Below are the code and all the weights of a small trained network. Each question names an input and a class and asks about switching units off, where a switched-off unit gives its printed mean instead of its output.

import numpy as np


def w(rows, s, z=0):
    codes = np.array(rows[::2]) - 128.0
    scale = np.full(codes.shape[1], s)
    scale[-1] = z or s
    return codes * scale


def f(y):
    return y / 2 * (1 + np.tanh(0.7978845608 * (y + 0.044715 * y**3)))


def log_softmax(a):
    a = a - a.max(-1, keepdims=True)
    return a - np.log(np.exp(a).sum(-1, keepdims=True))


def net(x, mask):
    res = np.array(x, float).reshape(1, 3) / 4 @ E
    y = f(res @ A[0][:, :-1].T + A[0][:, -1])
    res = res + np.where(mask, y, B[0][:, -1]) @ B[0][:, :-1]
    return log_softmax(res[-1] @ U[:, :-1].T + U[:, -1])


A, B = {}, {}
E = w([
[42,67,223,130],'x0',
[121,162,93,255],'x1',
[50,211,114,16],'x2',
],0.0074)
A[0] = w([
[98,129,135,163,128],'neuron 0',
[164,103,126,125,120],'neuron 1',
[108,66,187,210,202],'neuron 2',
[5,125,200,73,208],'neuron 3',
[130,168,65,158,179],'neuron 4',
[204,82,112,153,152],'neuron 5',
[187,114,104,97,255],'neuron 6',
[157,150,104,198,196],'neuron 7',
[154,165,100,191,147],'neuron 8',
[113,149,114,213,209],'neuron 9',
[130,133,150,221,109],'neuron 10',
[160,52,175,162,149],'neuron 11',
[95,90,153,181,186],'neuron 12',
[177,162,66,228,156],'neuron 13',
],0.014,0.0059)
B[0] = w([
[116,110,108,160,143],'neuron 0',
[130,166,147,146,138],'neuron 1',
[168,40,177,206,217],'neuron 2',
[5,68,150,72,249],'neuron 3',
[107,160,81,96,184],'neuron 4',
[149,187,175,200,187],'neuron 5',
[168,217,116,89,187],'neuron 6',
[136,134,62,180,204],'neuron 7',
[111,157,63,158,187],'neuron 8',
[154,109,58,163,207],'neuron 9',
[161,92,110,94,182],'neuron 10',
[128,128,233,162,191],'neuron 11',
[157,66,135,168,181],'neuron 12',
[109,152,13,195,233],'neuron 13',
],0.028,0.012)
U = w([
[254,206,133,23,150],'0',
[245,73,124,159,38],'1',
[144,142,24,156,166],'2',
[75,110,132,2,253],'3',
[224,179,220,185,76],'4',
[108,27,183,163,188],'5',
[125,131,145,130,3],'6',
],0.0074,0.0028)

Each question gives the input, the list of numbers given to net, and the class t.
The units are the neurons (one row each of A and B). Each row of codes is followed by its name. A weight is (code - 128) times the scale printed after its matrix; where a second scale follows, it is the last column's (A, B and U).
mask holds one flag per neuron, in row order. A switched-off neuron (its flag False) gives its mean, the last column of its row in B, instead of its output. The means were averaged over made-up inputs and are rounded, as every weight is.
A unit's drop is (log p(t) with every unit on - log p(t) with that unit switched off) / (log p(t) with every unit on - log p(t) with every unit switched off).
The circuit of an input: a set's keep is (log p(t) with only the set's units on - log p(t) with every unit switched off) / (log p(t) with every unit on - log p(t) with every unit switched off). Starting from the 12 units with the biggest drops (on a tie, the unit counted first), units are removed one at a time, each time the one whose removal leaves the highest keep (on an exact tie, the one counted first), for as long as the keep stays at least 0.8.
units of the circuit, in order: the units of the circuit, biggest drop first
k most important neurons: the k neurons with the biggest drops, biggest first
drop of u: that unit's drop, to one decimal
input [2,-2,-8], class 4: units of the circuit, in order => neuron 11; neuron 3
input [8,2,6], class 3: units of the circuit, in order => neuron 3
input [-6,0,7], class 0: 2 most important neurons => neuron 3; neuron 13
input [1,2,-2], class 1: units of the circuit, in order => neuron 3; neuron 2
input [2,3,-3], class 1: units of the circuit, in order => neuron 3; neuron 2
input [8,2,5], class 5: 4 most important neurons => neuron 6; neuron 4; neuron 12; neuron 2
input [0,4,-8], class 1: 2 most important neurons => neuron 2; neuron 11
input [-4,-1,1], class 0: 2 most important neurons => neuron 3; neuron 13
input [6,7,7], class 5: 4 most important neurons => neuron 6; neuron 12; neuron 4; neuron 0
input [-6,0,6], class 0: drop of neuron 3 => 0.4
input [-6,-5,4], class 0: drop of neuron 3 => 0.2
input [2,-5,-4], class 4: drop of neuron 11 => 0.1
